Below are the code and all the weights of a small trained network. Each question names an input and a class and asks about switching units off, where a switched-off unit gives its printed mean instead of its output.

import numpy as np


def w(rows, s, z=0):
    codes = np.array(rows[::2]) - 128.0
    scale = np.full(codes.shape[1], s)
    scale[-1] = z or s
    return codes * scale


def f(y):
    return np.maximum(y, 0)


def log_softmax(a):
    a = a - a.max(-1, keepdims=True)
    return a - np.log(np.exp(a).sum(-1, keepdims=True))


def net(x, mask):
    res = np.array(x, float).reshape(1, 4) / 4 @ E
    y = f(res @ A[0][:, :-1].T + A[0][:, -1])
    res = res + np.where(mask, y, B[0][:, -1]) @ B[0][:, :-1]
    return log_softmax(res[-1] @ U[:, :-1].T + U[:, -1])


A, B = {}, {}
E = w([
[186,73,36,111,227,106,65,133],'x0',
[83,83,146,218,84,141,6,96],'x1',
[173,73,171,151,158,242,150,132],'x2',
[126,128,145,129,144,120,132,109],'x3',
],0.014)
A[0] = w([
[194,125,133,97,171,201,202,130,181],'neuron 0',
[168,158,78,56,184,71,147,125,130],'neuron 1',
[151,47,169,197,140,244,77,105,93],'neuron 2',
[79,228,187,109,95,127,223,153,255],'neuron 3',
[135,185,103,59,113,52,191,130,184],'neuron 4',
[97,181,98,102,98,11,98,114,231],'neuron 5',
[195,68,69,130,222,114,48,142,141],'neuron 6',
[80,154,187,165,82,169,151,129,163],'neuron 7',
[67,143,125,140,72,71,44,95,138],'neuron 8',
[100,164,172,97,66,101,145,132,147],'neuron 9',
],0.011,0.0082)
B[0] = w([
[203,96,198,70,109,150,226,123,205],'neuron 0',
[144,124,93,109,194,86,175,162,208],'neuron 1',
[69,191,103,141,120,193,141,70,211],'neuron 2',
[115,212,130,145,74,146,187,111,252],'neuron 3',
[93,198,82,142,165,116,201,152,224],'neuron 4',
[90,124,87,199,153,42,104,119,242],'neuron 5',
[161,172,68,167,253,136,118,116,229],'neuron 6',
[103,87,198,126,53,142,80,132,204],'neuron 7',
[104,85,138,211,127,99,71,114,225],'neuron 8',
[95,159,141,169,107,132,146,108,190],'neuron 9',
],0.012,0.021)
U = w([
[78,234,93,171,146,153,165,112,197],'0',
[65,68,189,192,60,37,81,145,213],'1',
[130,116,83,79,178,1,152,224,93],'2',
[125,60,92,171,174,58,25,129,2],'3',
[175,128,212,35,43,170,181,161,169],'4',
[61,85,188,97,66,242,70,113,103],'5',
[235,64,152,50,192,180,169,156,86],'6',
],0.0092,0.0037)

Each question gives the input, the list of numbers given to net, and the class t.
The units are the neurons (one row each of A and B). Each row of codes is followed by its name. A weight is (code - 128) times the scale printed after its matrix; where a second scale follows, it is the last column's (A, B and U).
mask holds one flag per neuron, in row order. A switched-off neuron (its flag False) gives its mean, the last column of its row in B, instead of its output. The means were averaged over made-up inputs and are rounded, as every weight is.
A unit's drop is (log p(t) with every unit on - log p(t) with that unit switched off) / (log p(t) with every unit on - log p(t) with every unit switched off).
The circuit of an input: a set's keep is (log p(t) with only the set's units on - log p(t) with every unit switched off) / (log p(t) with every unit on - log p(t) with every unit switched off). Starting from all 10 units, units are removed one at a time, each time the one whose removal leaves the highest keep (on an exact tie, the one counted first), for as long as the keep stays at least 0.8.
circuit, biggest first: the units of the circuit, biggest drop first
top k neurons: the k neurons with the biggest drops, biggest first
drop of u: that unit's drop, to one decimal
input [7,3,-1,5], class 3: circuit, biggest first : (neuron 3)
input [-3,-6,1,-8], class 4: circuit, biggest first : (neuron 0; neuron 6)
input [0,6,6,0], class 5: circuit, biggest first : (neuron 4; neuron 5)
input [0,2,0,-3], class 1: circuit, biggest first : (neuron 6; neuron 4)
input [1,-4,-4,3], class 2: circuit, biggest first : (neuron 2; neuron 1)
input [1,-2,-5,0], class 2: circuit, biggest first : (neuron 2; neuron 1)
input [-1,0,6,2], class 4: top 2 neurons : (neuron 0; neuron 8)
input [1,5,-7,-1], class 3: top 2 neurons : (neuron 3; neuron 7)
input [5,-7,0,-8], class 2: top 2 neurons : (neuron 1; neuron 4)
input [-4,-1,1,-5], class 4: drop of neuron 6 : 0.2
input [3,1,-4,-6], class 3: drop of neuron 3 : 0.1
input [-2,8,5,-7], class 5: drop of neuron 9 : 0.0
input [-2,-6,3,4], class 4: drop of neuron 0 : 0.2
input [-8,1,5,5], class 5: circuit, biggest first : (neuron 7)
